arr = ((110, 131, 100, 124, 97, 138, 101, 107), (99, 85, 121, 114, 97, 61, 62, 86), (99, 97, 58, 104, 133, 107, 114, 97), (107, 74, 131, 73, 79, 107, 153, 86))
The second smallest entry: 61
The entry just left of 138 -> 97
The fourth entry in reading order?
Answer: 124
The first entry in reading order: 110
The smallest entry -> 58
The entry just right of 74 is 131
The third smallest entry -> 62
The entry just right of 73?
Answer: 79
The entry just left of the smallest entry?
Answer: 97
The entry just right of the largest entry?
Answer: 86

Read these off the matrix that follows. Rows and columns are numbered from 0.
1) Read off the entry in the bottom-right corner.
2) Read off the entry at row 0, column 2.
3) Read off the entry at row 2, column 2.
4) Read off the maximum.
5) Read off the entry just left of the centre entry.
6) Read off the entry in the top-right corner.
7) Read off the top-left entry.
8) Read off the entry just left of 114.
108  100   86   52  115  111   64
 87  128   53   58   73   77  114
 92   88  137  138  109  109  140
 77  105  112  117   88  120  118
 83  104  110   93   88  151   66
 86  133   75   95   74   88  112
124   88  109   82  115  118   57
1) 57
2) 86
3) 137
4) 151
5) 112
6) 64
7) 108
8) 77

X = [125  68  85 102 106 104  99 112  44 129 127]
The entry just left of 104?
Answer: 106
The entry just right of the smallest entry is 129
The entry just right of 125 is 68
The median entry?
Answer: 104

106, 111, 101, 92, 97, 42, 130, 122, 116, 63, 49, 104, 116
71, 84, 110, 78, 140, 117, 58, 90, 88, 110, 113, 125, 82
112, 148, 149, 98, 71, 67, 142, 112, 106, 83, 78, 132, 138
93, 126, 134, 65, 157, 120, 110, 89, 64, 67, 125, 132, 121
The third entry on the diagonal from the top-right corner -> 78
Give the last entry in the row that holds the largest entry.
A: 121
Give the entry just left of the largest entry.
A: 65
The third smallest entry: 58
Give the top entry of the column that holds the smallest entry.
A: 42
Give the first entry on the diagonal from the top-right corner.
A: 116
Give the second entry on the diagonal from the top-right corner.
A: 125
The 1st entry in reading order: 106
The 2nd entry from the end, reading row by row: 132
The entry just left of 101: 111
The entry directly above 93 is 112
The second largest entry is 149
Give the entry just left of 113.
A: 110
The smallest entry in the last column is 82
The entry just right of 122 is 116
Give the entry just right of 157.
A: 120
The third largest entry: 148
The second smallest entry: 49
Give the largest entry in the last row.
A: 157
Give the third-last entry, reading row by row.
A: 125

x =
125, 89, 103, 111, 84, 105, 118, 92, 112, 105, 85
77, 130, 89, 98, 96, 89, 79, 110, 85, 89, 132
102, 101, 137, 91, 126, 103, 120, 98, 103, 133, 73
123, 92, 74, 126, 76, 122, 100, 115, 116, 80, 99
85, 105, 129, 89, 145, 114, 101, 129, 98, 125, 81
102, 101, 110, 100, 113, 114, 104, 109, 110, 110, 91
119, 86, 117, 105, 107, 112, 122, 97, 116, 115, 71
96, 114, 88, 109, 94, 106, 91, 138, 96, 88, 111
116, 101, 104, 106, 87, 107, 113, 105, 115, 97, 98
104, 101, 131, 93, 122, 103, 119, 101, 105, 134, 74
Rows and columns are numbered from 0.
What is the entry in the bottom-right corner?
Answer: 74
The entry in row 1 and column 1 -> 130
What is the entry in row 0 and column 1?
Answer: 89
What is the entry in the top-right corner?
Answer: 85
The entry in row 0 and column 0 is 125
The entry at row 0, column 2 is 103
What is the entry directly below the smallest entry?
Answer: 111
What is the entry at row 2, column 2?
Answer: 137
What is the maximum?
Answer: 145
What is the entry in row 2 and column 0?
Answer: 102
What is the entry in row 1 and column 0?
Answer: 77
What is the minimum?
Answer: 71
What is the entry directly above the largest entry?
Answer: 76
What is the entry directly above 131?
Answer: 104
The entry directly above the smallest entry is 91
What is the entry just right of 130?
Answer: 89
The entry just left of the smallest entry: 115
The entry in row 2 and column 1 is 101
What is the entry just left of the largest entry?
Answer: 89
What is the bottom entry of the column that holds the largest entry?
Answer: 122
The entry just right of the largest entry is 114
